Here is a tiny trained network, its code and every weight. The questions are about switching its units off for an input and a class, where a switched-off unit gives its printed mean instead of its output.

import numpy as np


def w(rows, s, z=0):
    codes = np.array(rows[::2]) - 128.0
    scale = np.full(codes.shape[1], s)
    scale[-1] = z or s
    return codes * scale


def norm(h):
    return h / np.sqrt((h * h).mean(-1, keepdims=True) + 1e-5)


def f(y):
    return np.maximum(y, 0)


def log_softmax(a):
    a = a - a.max(-1, keepdims=True)
    return a - np.log(np.exp(a).sum(-1, keepdims=True))


def net(x, mask):
    res = np.array(x, float).reshape(1, 7) / 4 @ E
    u = 0
    for l in range(2):
        y = f(norm(res) @ A[l][:, :-1].T + A[l][:, -1])
        res = res + np.where(mask[u : u + 7], y, B[l][:, -1]) @ B[l][:, :-1]
        u += 7
    return log_softmax(norm(res)[-1] @ U[:, :-1].T + U[:, -1])


A, B = {}, {}
E = w([
[81,106,80,96,26,248,163,190,101,129,152],'x0',
[181,69,147,139,38,156,191,183,176,8,57],'x1',
[88,152,146,116,117,165,208,52,157,110,183],'x2',
[28,207,146,1,120,56,100,105,58,84,218],'x3',
[176,145,160,162,60,56,74,113,41,54,197],'x4',
[201,51,211,124,125,50,224,180,49,148,105],'x5',
[117,173,75,169,145,89,210,182,177,133,165],'x6',
],0.0078)
A[0] = w([
[132,75,161,86,166,154,65,59,99,190,60,133],'L0N1',
[60,131,77,112,77,223,137,145,164,127,121,22],'L0N2',
[70,123,156,42,192,149,103,82,67,150,145,1],'L0N3',
[69,127,94,104,155,254,158,131,237,143,112,113],'L0N4',
[114,170,183,49,209,67,74,112,94,144,236,102],'L0N5',
[94,79,155,79,88,123,207,170,93,120,90,181],'L0N6',
[158,155,139,185,231,37,154,108,176,195,116,85],'L0N7',
],0.009,0.0064)
B[0] = w([
[102,150,78,143,118,178,198,189,138,230,73,197],'L0N1',
[81,103,73,62,156,161,85,90,212,167,79,187],'L0N2',
[149,171,162,216,176,102,75,109,74,109,148,170],'L0N3',
[116,62,32,145,140,95,54,86,163,147,9,255],'L0N4',
[98,163,146,210,89,67,132,145,50,137,178,229],'L0N5',
[181,137,182,65,93,161,142,133,143,108,145,226],'L0N6',
[86,134,53,104,160,181,177,123,166,183,94,230],'L0N7',
],0.011,0.0086)
A[1] = w([
[72,152,132,172,109,111,98,92,85,181,106,217],'L1N1',
[175,99,167,176,254,20,193,120,145,153,70,130],'L1N2',
[96,122,183,75,137,56,77,10,131,21,145,3],'L1N3',
[66,205,151,87,149,131,94,77,85,162,191,7],'L1N4',
[202,85,156,160,117,209,129,172,151,129,123,40],'L1N5',
[150,95,72,178,108,68,99,190,97,107,113,80],'L1N6',
[128,165,120,137,80,113,184,88,180,56,193,226],'L1N7',
],0.0095,0.0041)
B[1] = w([
[115,83,164,145,53,143,132,190,124,83,146,254],'L1N1',
[26,163,70,32,46,228,133,103,166,195,143,231],'L1N2',
[254,108,163,93,77,172,30,197,173,118,26,154],'L1N3',
[107,143,175,153,196,102,137,90,62,51,215,188],'L1N4',
[130,186,155,145,157,116,133,115,79,77,179,182],'L1N5',
[129,179,99,190,98,125,35,85,174,130,170,170],'L1N6',
[116,84,137,73,160,233,186,180,163,129,79,179],'L1N7',
],0.0093,0.0082)
U = w([
[86,94,4,95,147,167,129,115,238,212,53,253],'0',
[241,98,204,160,114,79,20,143,92,79,102,34],'1',
[76,186,132,174,159,58,101,119,43,143,240,18],'2',
[192,95,204,56,73,195,209,168,150,112,128,55],'3',
],0.014,0.0044)

Each question gives the input, the list of numbers given to net, and the class t.
The units are the neurons (one row each of A and B). Each row of codes is followed by its name. A weight is (code - 128) times the scale printed after its matrix; where a second scale follows, it is the last column's (A, B and U).
mask holds one flag per neuron, layer by layer. A switched-off neuron (its flag False) gives its mean, the last column of its row in B, instead of its output. The means were averaged over made-up inputs and are rounded, as every weight is.
A unit's drop is (log p(t) with every unit on - log p(t) with that unit switched off) / (log p(t) with every unit on - log p(t) with every unit switched off).
The circuit of an input: a set's keep is (log p(t) with only the set's units on - log p(t) with every unit switched off) / (log p(t) with every unit on - log p(t) with every unit switched off). Starting from the 12 units with the biggest drops (on a tie, the unit counted first), units are removed one at a time, each time the one whose removal leaves the highest keep (on an exact tie, the one counted first), for as long as the keep stays at least 0.8.
circuit, biggest first: the units of the circuit, biggest drop first
top k neurons: the k neurons with the biggest drops, biggest first
top k neurons in layer l: the k neurons of layer l with the biggest drops, biggest first
drop when u is switched off: that unit's drop, to one decimal
input [1,5,6,-6,8,-6,-8], class 3: top neuron in layer 0 : [L0N4]
input [8,8,-8,-8,-5,6,8], class 3: circuit, biggest first : [L0N6, L1N5]
input [0,-5,-8,-6,8,-8,-7], class 1: top 2 neurons in layer 1 : [L1N2, L1N1]
input [0,5,-1,6,4,-8,-1], class 3: top 3 neurons : [L1N7, L0N4, L0N3]
input [-5,7,3,-5,-4,7,-3], class 3: top 3 neurons : [L0N4, L0N6, L1N5]
input [-4,1,8,4,2,-6,6], class 2: top 3 neurons in layer 0 : [L0N5, L0N6, L0N2]
input [-6,4,7,-1,3,-2,-8], class 3: top 3 neurons in layer 0 : [L0N4, L0N7, L0N1]
input [-5,3,7,3,-4,5,-6], class 3: top 2 neurons in layer 0 : [L0N4, L0N6]
input [5,0,-2,3,5,-4,3], class 2: top 3 neurons : [L0N6, L1N4, L0N4]
input [8,4,-3,7,-2,1,-6], class 3: top 2 neurons in layer 0 : [L0N6, L0N4]
input [-1,7,0,-4,6,-8,-4], class 1: top 3 neurons : [L0N7, L1N2, L0N1]
input [1,-2,3,3,2,7,6], class 3: top 2 neurons : [L1N7, L0N6]
input [-7,4,-3,-4,7,4,0], class 0: drop when L1N2 is switched off : 1.3
input [-7,7,-8,-4,3,4,3], class 0: drop when L1N1 is switched off : 0.0
input [-1,1,7,3,-6,7,2], class 3: circuit, biggest first : [L0N6]
input [-3,-1,-3,5,-6,-7,-7], class 2: drop when L0N5 is switched off : 0.5
